Below is a small trained network, with its code and all its weights. Each question gives an input and a class and asks what happens when units are switched off, that is, made to give their printed mean instead of their output.

import numpy as np


def w(rows, s, z=0):
    codes = np.array(rows[::2]) - 128.0
    scale = np.full(codes.shape[1], s)
    scale[-1] = z or s
    return codes * scale


def f(y):
    return np.maximum(y, 0)


def log_softmax(a):
    a = a - a.max(-1, keepdims=True)
    return a - np.log(np.exp(a).sum(-1, keepdims=True))


def net(x, mask):
    res = np.array(x, float).reshape(1, 4) / 4 @ E
    y = f(res @ A[0][:, :-1].T + A[0][:, -1])
    res = res + np.where(mask, y, B[0][:, -1]) @ B[0][:, :-1]
    return log_softmax(res[-1] @ U[:, :-1].T + U[:, -1])


A, B = {}, {}
E = w([
[232,35,185,136],'x0',
[135,125,140,34],'x1',
[169,242,169,58],'x2',
[1,113,224,127],'x3',
],0.011)
A[0] = w([
[44,139,166,179,108],'N1',
[214,228,132,88,246],'N2',
[43,183,134,197,174],'N3',
[152,28,8,208,214],'N4',
[43,173,77,88,172],'N5',
[53,134,172,103,255],'N6',
[117,60,95,187,177],'N7',
],0.013,0.0064)
B[0] = w([
[116,140,170,180,183],'N1',
[114,193,153,15,231],'N2',
[118,177,135,174,200],'N3',
[252,128,89,157,252],'N4',
[67,133,53,157,199],'N5',
[27,100,130,188,200],'N6',
[200,100,173,237,197],'N7',
],0.014,0.02)
U = w([
[119,43,153,167,113],'0',
[60,179,120,189,130],'1',
[57,153,36,92,26],'2',
[62,6,180,92,255],'3',
[132,161,12,154,90],'4',
[186,139,117,156,75],'5',
[128,173,145,39,207],'6',
],0.016,0.0042)

Each question gives the input, the list of numbers given to net, and the class t.
The units are the neurons (one row each of A and B). Each row of codes is followed by its name. A weight is (code - 128) times the scale printed after its matrix; where a second scale follows, it is the last column's (A, B and U).
mask holds one flag per neuron, in row order. A switched-off neuron (its flag False) gives its mean, the last column of its row in B, instead of its output. The means were averaged over made-up inputs and are rounded, as every weight is.
A unit's drop is (log p(t) with every unit on - log p(t) with that unit switched off) / (log p(t) with every unit on - log p(t) with every unit switched off).
The circuit of an input: a set's keep is (log p(t) with only the set's units on - log p(t) with every unit switched off) / (log p(t) with every unit on - log p(t) with every unit switched off). Starting from all 7 units, units are removed one at a time, each time the one whose removal leaves the highest keep (on an exact tie, the one counted first), for as long as the keep stays at least 0.8.
units of the circuit, in order: the units of the circuit, biggest drop first
unit that matters most: the unit with the biggest drop
k most important neurons: the k neurons with the biggest drops, biggest first
drop of u: that unit's drop, to one decimal
input [-8,1,-2,-3], class 2: units of the circuit, in order : (N7)
input [-7,-7,-7,-7], class 5: 2 most important neurons : (N7 N4)
input [-3,3,3,-1], class 2: 3 most important neurons : (N5 N4 N7)
input [-5,7,4,3], class 2: units of the circuit, in order : (N7 N5)
input [-2,6,-4,-6], class 5: 3 most important neurons : (N5 N6 N4)
input [-5,-4,-5,-4], class 5: 3 most important neurons : (N7 N4 N6)
input [-3,-7,-1,-4], class 5: units of the circuit, in order : (N5 N6)
input [0,6,-3,4], class 3: units of the circuit, in order : (N4 N3)
input [5,-4,2,3], class 0: 2 most important neurons : (N2 N4)
input [0,-3,-8,4], class 0: 4 most important neurons : (N2 N6 N1 N7)
input [7,-3,8,8], class 3: units of the circuit, in order : (N3 N4)
input [-7,6,-2,-1], class 2: 2 most important neurons : (N7 N4)
input [3,-2,2,-4], class 6: 2 most important neurons : (N2 N7)
input [0,-8,2,-1], class 5: 2 most important neurons : (N5 N6)
input [1,6,-6,3], class 0: units of the circuit, in order : (N2)
input [-6,5,3,-6], class 6: 2 most important neurons : (N2 N6)
input [-7,2,4,1], class 2: 3 most important neurons : (N7 N5 N2)
input [8,3,0,2], class 0: 2 most important neurons : (N2 N4)
input [1,5,-1,2], class 3: 2 most important neurons : (N4 N3)
input [-8,5,6,-2], class 2: unit that matters most : N5
input [-2,4,0,1], class 2: drop of N7 : 0.7
input [-1,8,8,6], class 2: drop of N6 : 0.4
input [3,-3,-7,3], class 5: drop of N4 : 1.8
